Below is a small trained network, with its code and all its weights. Each question gives an input and a class and asks what happens when units are switched off, that is, made to give their printed mean instead of their output.

import numpy as np


def w(rows, s, z=0):
    codes = np.array(rows[::2]) - 128.0
    scale = np.full(codes.shape[1], s)
    scale[-1] = z or s
    return codes * scale


def f(y):
    return np.maximum(y, 0)


def log_softmax(a):
    a = a - a.max(-1, keepdims=True)
    return a - np.log(np.exp(a).sum(-1, keepdims=True))


def net(x, mask):
    res = np.array(x, float).reshape(1, 8) / 4 @ E
    y = f(res @ A[0][:, :-1].T + A[0][:, -1])
    res = res + np.where(mask, y, B[0][:, -1]) @ B[0][:, :-1]
    return log_softmax(res[-1] @ U[:, :-1].T + U[:, -1])


A, B = {}, {}
E = w([
[88,128,131,101,131,124,117,125],'x0',
[128,126,116,129,126,126,128,126],'x1',
[80,237,72,80,87,38,218,192],'x2',
[90,43,136,175,68,53,129,156],'x3',
[112,124,111,127,124,128,123,117],'x4',
[95,135,166,102,135,118,109,139],'x5',
[222,93,207,94,207,77,223,58],'x6',
[103,158,98,217,254,83,81,136],'x7',
],0.0089)
A[0] = w([
[120,144,97,195,253,51,90,162,135],'n1',
[141,94,187,122,199,69,253,39,84],'n2',
[112,187,78,126,135,74,215,189,4],'n3',
[83,39,137,233,70,2,151,132,29],'n4',
[88,242,168,126,72,80,182,112,67],'n5',
[146,253,76,110,185,197,144,68,91],'n6',
],0.0079,0.0042)
B[0] = w([
[250,99,84,47,50,128,80,145,231],'n1',
[59,144,83,172,100,104,59,228,255],'n2',
[121,26,173,181,156,185,69,81,193],'n3',
[116,197,187,138,121,55,93,2,209],'n4',
[173,64,94,133,214,134,108,123,199],'n5',
[132,197,206,113,165,74,147,119,208],'n6',
],0.0095,0.0098)
U = w([
[131,51,160,196,217,182,96,101,26],'0',
[116,247,202,138,130,93,137,61,56],'1',
[164,111,104,40,64,104,150,147,125],'2',
[114,143,110,142,128,122,131,132,253],'3',
[64,195,83,194,102,137,97,209,64],'4',
[122,145,123,125,125,120,142,119,221],'5',
],0.012,0.0068)

Each question gives the input, the list of numbers given to net, and the class t.
The units are the neurons (one row each of A and B). Each row of codes is followed by its name. A weight is (code - 128) times the scale printed after its matrix; where a second scale follows, it is the last column's (A, B and U).
mask holds one flag per neuron, in row order. A switched-off neuron (its flag False) gives its mean, the last column of its row in B, instead of its output. The means were averaged over made-up inputs and are rounded, as every weight is.
A unit's drop is (log p(t) with every unit on - log p(t) with that unit switched off) / (log p(t) with every unit on - log p(t) with every unit switched off).
The circuit of an input: a set's keep is (log p(t) with only the set's units on - log p(t) with every unit switched off) / (log p(t) with every unit on - log p(t) with every unit switched off). Starting from all 6 units, units are removed one at a time, each time the one whose removal leaves the highest keep (on an exact tie, the one counted first), for as long as the keep stays at least 0.8.
circuit, biggest first: the units of the circuit, biggest drop first
unit that matters most: the unit with the biggest drop
k most important neurons: the k neurons with the biggest drops, biggest first
drop of u: that unit's drop, to one decimal
input [-6,4,8,6,-6,2,6,-4], class 0: 2 most important neurons -> (n3; n5)
input [8,-1,8,7,-4,-6,-5,4], class 0: circuit, biggest first -> (n3; n5)
input [-3,0,7,-4,-8,2,8,7], class 4: 2 most important neurons -> (n2; n4)
input [-4,7,-2,-8,2,-1,-5,-3], class 1: unit that matters most -> n6
input [5,8,-5,2,3,3,4,-5], class 3: circuit, biggest first -> (n1; n3; n2)
input [8,-7,3,5,-5,-1,-4,0], class 3: 4 most important neurons -> (n6; n2; n5; n3)
input [-8,8,8,4,1,7,8,-8], class 0: circuit, biggest first -> (n3; n5)
input [0,-8,2,-3,-8,4,7,-7], class 3: circuit, biggest first -> (n1; n2)
input [5,-5,3,-5,-4,-7,-7,8], class 2: 3 most important neurons -> (n1; n2; n4)
input [-2,1,5,7,-4,7,0,-4], class 1: 3 most important neurons -> (n4; n1; n2)
input [-2,0,-2,5,8,7,-4,4], class 5: circuit, biggest first -> (n2; n1)
input [6,5,0,7,-5,-1,-5,-1], class 1: 2 most important neurons -> (n4; n2)
input [2,-3,4,-5,-7,-2,-2,5], class 5: 3 most important neurons -> (n4; n1; n3)
input [5,4,-3,-8,0,2,-3,-3], class 1: circuit, biggest first -> (n6)
input [-8,-1,-7,2,-8,6,8,8], class 2: 2 most important neurons -> (n1; n3)
input [-3,-8,2,-4,-1,1,-8,6], class 3: 2 most important neurons -> (n2; n1)
input [-6,-6,6,0,-1,-6,5,-3], class 0: 3 most important neurons -> (n3; n5; n1)
input [5,7,-6,-1,-2,-6,4,4], class 3: 2 most important neurons -> (n3; n5)
input [7,-2,-2,4,-1,-7,-2,-2], class 1: circuit, biggest first -> (n2; n1; n4)
input [2,2,1,5,-3,-6,0,8], class 2: most important neuron -> (n1)
input [-2,-1,3,7,-6,7,6,-3], class 1: 2 most important neurons -> (n4; n1)
input [3,8,-4,0,-3,-7,2,3], class 3: 2 most important neurons -> (n3; n5)
input [-6,0,8,-8,8,1,5,-8], class 0: circuit, biggest first -> (n5; n3)
input [5,-1,0,-6,-3,0,7,-6], class 4: drop of n1 -> 0.2
input [-7,0,3,-5,4,8,7,-5], class 4: drop of n4 -> 0.1
input [3,3,6,2,8,-4,-6,-3], class 5: drop of n2 -> 0.8
input [3,3,-4,-6,-5,4,-3,-2], class 1: unit that matters most -> n2
